Below is a small trained network, with its code and all its weights. Each question gives an input and a target symbol and asks what happens when units are switched off, that is, made to give their printed mean instead of their output.

import numpy as np


def w(rows, s, z=0):
    codes = np.array(rows[::2]) - 128.0
    scale = np.full(codes.shape[1], s)
    scale[-1] = z or s
    return codes * scale


def norm(h):
    return h / np.sqrt((h * h).mean(-1, keepdims=True) + 1e-5)


def f(y):
    return np.maximum(y, 0)


def softmax(a):
    e = np.exp(a - a.max(-1, keepdims=True))
    return e / e.sum(-1, keepdims=True)


def log_softmax(a):
    a = a - a.max(-1, keepdims=True)
    return a - np.log(np.exp(a).sum(-1, keepdims=True))


def net(x, mask):
    ids = ['εζημξπτφ'.index(c) for c in x.split()]
    T = len(ids)
    res = E[ids] + P[:T]
    r = norm(res)
    for j in range(2):
        rows = slice(4 * j, 4 * j + 4)
        q, k, v = (r @ M[0][rows].T for M in (Q, K, V))
        z = softmax(np.where(np.tri(T) > 0, q @ k.T / 4**0.5, -1e9)) @ v
        o = O[0][rows]
        res = res + np.where(mask[j], z, o[:, -1]) @ o[:, :-1]
    y = f(norm(res) @ A[0][:, :-1].T + A[0][:, -1])
    res = res + np.where(mask[2:18], y, B[0][:, -1]) @ B[0][:, :-1]
    return log_softmax(norm(res)[-1] @ U[:, :-1].T + U[:, -1])


Q, K, V, O, A, B = {}, {}, {}, {}, {}, {}
E = w([
[123,145,91],'ε',
[145,88,145],'ζ',
[156,118,96],'η',
[250,174,102],'μ',
[182,139,126],'ξ',
[191,167,148],'π',
[99,172,109],'τ',
[212,124,73],'φ',
],0.014)
P = w([
[135,63,177],'0',
[251,39,104],'1',
[212,115,252],'2',
[207,26,104],'3',
[194,25,130],'4',
[190,35,131],'5',
],0.0028)
Q[0] = w([
[104,121,127],'H0',
[170,188,114],'H0',
[172,124,133],'H0',
[153,67,116],'H0',
[133,231,183],'H1',
[8,201,121],'H1',
[143,133,191],'H1',
[100,197,122],'H1',
],0.013)
K[0] = w([
[153,121,106],'H0',
[71,97,184],'H0',
[89,151,163],'H0',
[102,191,113],'H0',
[159,252,150],'H1',
[105,211,36],'H1',
[201,131,143],'H1',
[101,215,113],'H1',
],0.013)
V[0] = w([
[244,133,162],'H0',
[25,167,68],'H0',
[112,166,95],'H0',
[127,49,190],'H0',
[202,82,173],'H1',
[72,26,129],'H1',
[119,146,119],'H1',
[221,87,172],'H1',
],0.011)
O[0] = w([
[204,146,223,225],'H0',
[91,101,24,65],'H0',
[150,110,92,137],'H0',
[52,171,186,79],'H0',
[136,142,221,233],'H1',
[111,2,134,114],'H1',
[129,137,111,109],'H1',
[142,150,232,255],'H1',
],0.011,0.0078)
A[0] = w([
[194,144,132,138],'N0',
[158,136,128,155],'N1',
[169,138,129,142],'N2',
[143,150,182,162],'N3',
[138,98,152,148],'N4',
[95,217,139,217],'N5',
[108,171,121,75],'N6',
[82,109,161,163],'N7',
[48,202,128,154],'N8',
[77,134,165,161],'N9',
[81,145,193,254],'N10',
[70,166,156,187],'N11',
[177,142,130,168],'N12',
[105,193,115,9],'N13',
[93,131,157,101],'N14',
[162,9,147,240],'N15',
],0.012,0.0018)
B[0] = w([
[155,68,76,237],'N0',
[128,100,103,181],'N1',
[138,95,95,196],'N2',
[53,93,77,254],'N3',
[79,119,126,185],'N4',
[110,151,74,171],'N5',
[101,84,114,133],'N6',
[117,125,94,150],'N7',
[29,109,190,136],'N8',
[154,138,82,152],'N9',
[47,112,61,222],'N10',
[138,148,79,146],'N11',
[144,77,86,216],'N12',
[114,54,117,136],'N13',
[149,138,99,142],'N14',
[3,151,113,231],'N15',
],0.018,0.0065)
U = w([
[124,131,25,204],'ε',
[20,147,193,133],'ζ',
[103,112,133,16],'η',
[231,73,148,103],'μ',
[163,149,180,73],'ξ',
[202,148,166,102],'π',
[132,172,9,55],'τ',
[185,54,149,255],'φ',
],0.011,0.003)

Each question gives the input, a string of symbols that net reads in full, and the target symbol t.
The units are the heads (4 rows each of Q, K, V and O) and the neurons (one row each of A and B). Each row of codes is followed by its name. A weight is (code - 128) times the scale printed after its matrix; where a second scale follows, it is the last column's (O, A, B and U).
mask holds one flag per unit, heads first, then neurons. A switched-off unit (its flag False) gives its mean, the last column of its rows in O or B, instead of its output. The means were averaged over made-up inputs and are rounded, as every weight is.
A unit's drop is (log p(t) with every unit on - log p(t) with that unit switched off) / (log p(t) with every unit on - log p(t) with every unit switched off).
The circuit of an input: a set's keep is (log p(t) with only the set's units on - log p(t) with every unit switched off) / (log p(t) with every unit on - log p(t) with every unit switched off). Starting from the 12 units with the biggest drops (on a tie, the unit counted first), units are removed one at a time, each time the one whose removal leaves the highest keep (on an exact tie, the one counted first), for as long as the keep stays at least 0.8.
units of the circuit, in order: the units of the circuit, biggest drop first
most important unit: the unit with the biggest drop
top k neurons: the k neurons with the biggest drops, biggest first
which heads matter: for each layer, one digit per head in row order, 1 if its drop is at least 0.15 and else 0, layers parted by /
drop of u: that unit's drop, to one decimal
input φ ζ φ φ, target ζ: units of the circuit, in order	[H1 N15]
input ξ η ε, target τ: top 2 neurons	[N5 N15]
input ζ ζ η η ζ ε, target ζ: which heads matter	11
input ζ φ μ ε, target ζ: units of the circuit, in order	[H1 H0 N15]
input ζ φ φ, target ζ: most important unit	H0
input ζ ξ μ, target ζ: which heads matter	10
input ε φ ζ η φ μ, target ζ: which heads matter	11
input φ ε μ μ, target μ: which heads matter	10
input φ ζ φ ζ φ π, target ζ: top 3 neurons	[N10 N3 N5]
input ζ φ φ ζ, target ζ: units of the circuit, in order	[N15 H1 N0]
input μ φ π, target π: drop of N15	0.2
input φ φ ε μ, target μ: drop of H0	0.3
input φ φ φ φ, target μ: drop of H1	0.3
input ζ ε ξ, target ζ: top neuron	[N10]
